Here is a tiny trained network, its code and every weight. The questions are about switching its units off for an input and a class, where a switched-off unit gives its printed mean instead of its output.

import numpy as np


def w(rows, s, z=0):
    codes = np.array(rows[::2]) - 128.0
    scale = np.full(codes.shape[1], s)
    scale[-1] = z or s
    return codes * scale


def f(y):
    return y / 2 * (1 + np.tanh(0.7978845608 * (y + 0.044715 * y**3)))


def log_softmax(a):
    a = a - a.max(-1, keepdims=True)
    return a - np.log(np.exp(a).sum(-1, keepdims=True))


def net(x, mask):
    res = np.array(x, float).reshape(1, 6) / 4 @ E
    y = f(res @ A[0][:, :-1].T + A[0][:, -1])
    res = res + np.where(mask, y, B[0][:, -1]) @ B[0][:, :-1]
    return log_softmax(res[-1] @ U[:, :-1].T + U[:, -1])


A, B = {}, {}
E = w([
[42,172,57,81,34,106,144,129,110],'x0',
[157,93,202,195,112,245,111,173,125],'x1',
[157,144,151,161,101,255,126,140,114],'x2',
[76,166,154,129,216,174,47,124,117],'x3',
[149,145,99,193,84,115,113,90,156],'x4',
[90,164,104,106,135,123,114,128,119],'x5',
],0.008)
A[0] = w([
[77,129,82,195,54,237,190,31,177,45],'n0',
[171,150,55,230,126,73,194,120,108,157],'n1',
[108,114,97,123,81,156,199,140,105,247],'n2',
[177,161,116,198,180,117,125,130,128,95],'n3',
[163,108,124,196,91,86,116,54,136,133],'n4',
[178,212,118,204,219,127,67,57,175,150],'n5',
[2,106,102,144,83,143,77,123,143,109],'n6',
[98,96,85,141,69,161,140,65,233,15],'n7',
[114,67,229,144,101,109,137,156,105,33],'n8',
[62,152,175,49,218,193,102,74,70,32],'n9',
[121,182,156,172,128,153,134,152,132,25],'n10',
[165,137,53,67,83,149,146,245,152,191],'n11',
[131,202,55,139,254,72,171,159,162,89],'n12',
[198,209,131,140,165,117,46,115,214,169],'n13',
[100,153,102,134,149,124,59,149,18,152],'n14',
],0.0077,0.0011)
B[0] = w([
[145,141,123,195,143,157,134,151,149,228],'n0',
[171,129,91,143,183,145,97,170,119,206],'n1',
[62,202,124,176,144,36,55,129,121,191],'n2',
[154,78,142,95,121,129,146,91,82,183],'n3',
[193,32,172,139,190,118,124,107,104,191],'n4',
[96,85,212,68,102,109,156,152,32,255],'n5',
[170,195,107,175,190,179,76,202,153,181],'n6',
[153,155,119,160,129,194,49,164,144,163],'n7',
[152,99,101,114,172,128,183,187,173,173],'n8',
[77,145,73,131,145,175,2,192,109,241],'n9',
[116,99,223,115,113,91,173,103,123,160],'n10',
[115,182,206,98,104,108,182,182,135,187],'n11',
[73,124,124,142,180,147,91,94,150,217],'n12',
[88,34,169,97,83,87,150,52,79,204],'n13',
[177,86,87,134,152,107,82,100,115,169],'n14',
],0.0066,0.005)
U = w([
[125,218,100,128,169,80,134,154,150,251],'0',
[132,174,107,163,209,94,102,108,109,23],'1',
[2,207,222,118,44,15,171,102,85,46],'2',
],0.0065,0.0015)

Each question gives the input, the list of numbers given to net, and the class t.
The units are the neurons (one row each of A and B). Each row of codes is followed by its name. A weight is (code - 128) times the scale printed after its matrix; where a second scale follows, it is the last column's (A, B and U).
mask holds one flag per neuron, in row order. A switched-off neuron (its flag False) gives its mean, the last column of its row in B, instead of its output. The means were averaged over made-up inputs and are rounded, as every weight is.
A unit's drop is (log p(t) with every unit on - log p(t) with that unit switched off) / (log p(t) with every unit on - log p(t) with every unit switched off).
The circuit of an input: a set's keep is (log p(t) with only the set's units on - log p(t) with every unit switched off) / (log p(t) with every unit on - log p(t) with every unit switched off). Starting from the 12 units with the biggest drops (on a tie, the unit counted first), units are removed one at a time, each time the one whose removal leaves the highest keep (on an exact tie, the one counted first), for as long as the keep stays at least 0.8.
units of the circuit, in order: the units of the circuit, biggest drop first
unit that matters most: the unit with the biggest drop
top k neurons: the k neurons with the biggest drops, biggest first
drop when u is switched off: that unit's drop, to one decimal
input [0,-8,-8,-7,5,6], class 1: unit that matters most => n1
input [-3,-2,5,7,3,4], class 2: top 2 neurons => [n5 n13]
input [5,-5,-7,3,2,2], class 1: units of the circuit, in order => [n12 n6]
input [-5,3,-7,5,2,0], class 2: units of the circuit, in order => [n5 n13]
input [0,-8,0,-7,6,6], class 1: units of the circuit, in order => [n1 n4]
input [4,2,-8,-2,5,7], class 0: units of the circuit, in order => [n6 n5]
input [-5,-8,3,3,1,2], class 2: top 3 neurons => [n5 n13 n6]
input [-1,-1,-3,3,7,-3], class 2: top 3 neurons => [n5 n13 n9]
input [-7,-2,-7,8,4,-6], class 2: top 2 neurons => [n5 n13]
input [4,-7,-6,2,-2,4], class 0: top 3 neurons => [n6 n5 n13]
input [0,5,-3,4,8,5], class 2: drop when n10 is switched off => 0.1
input [-7,-5,-5,1,7,3], class 2: drop when n4 is switched off => -0.1
input [6,-3,1,-3,5,-1], class 0: drop when n5 is switched off => 0.1
input [8,-3,1,2,-3,6], class 0: unit that matters most => n6
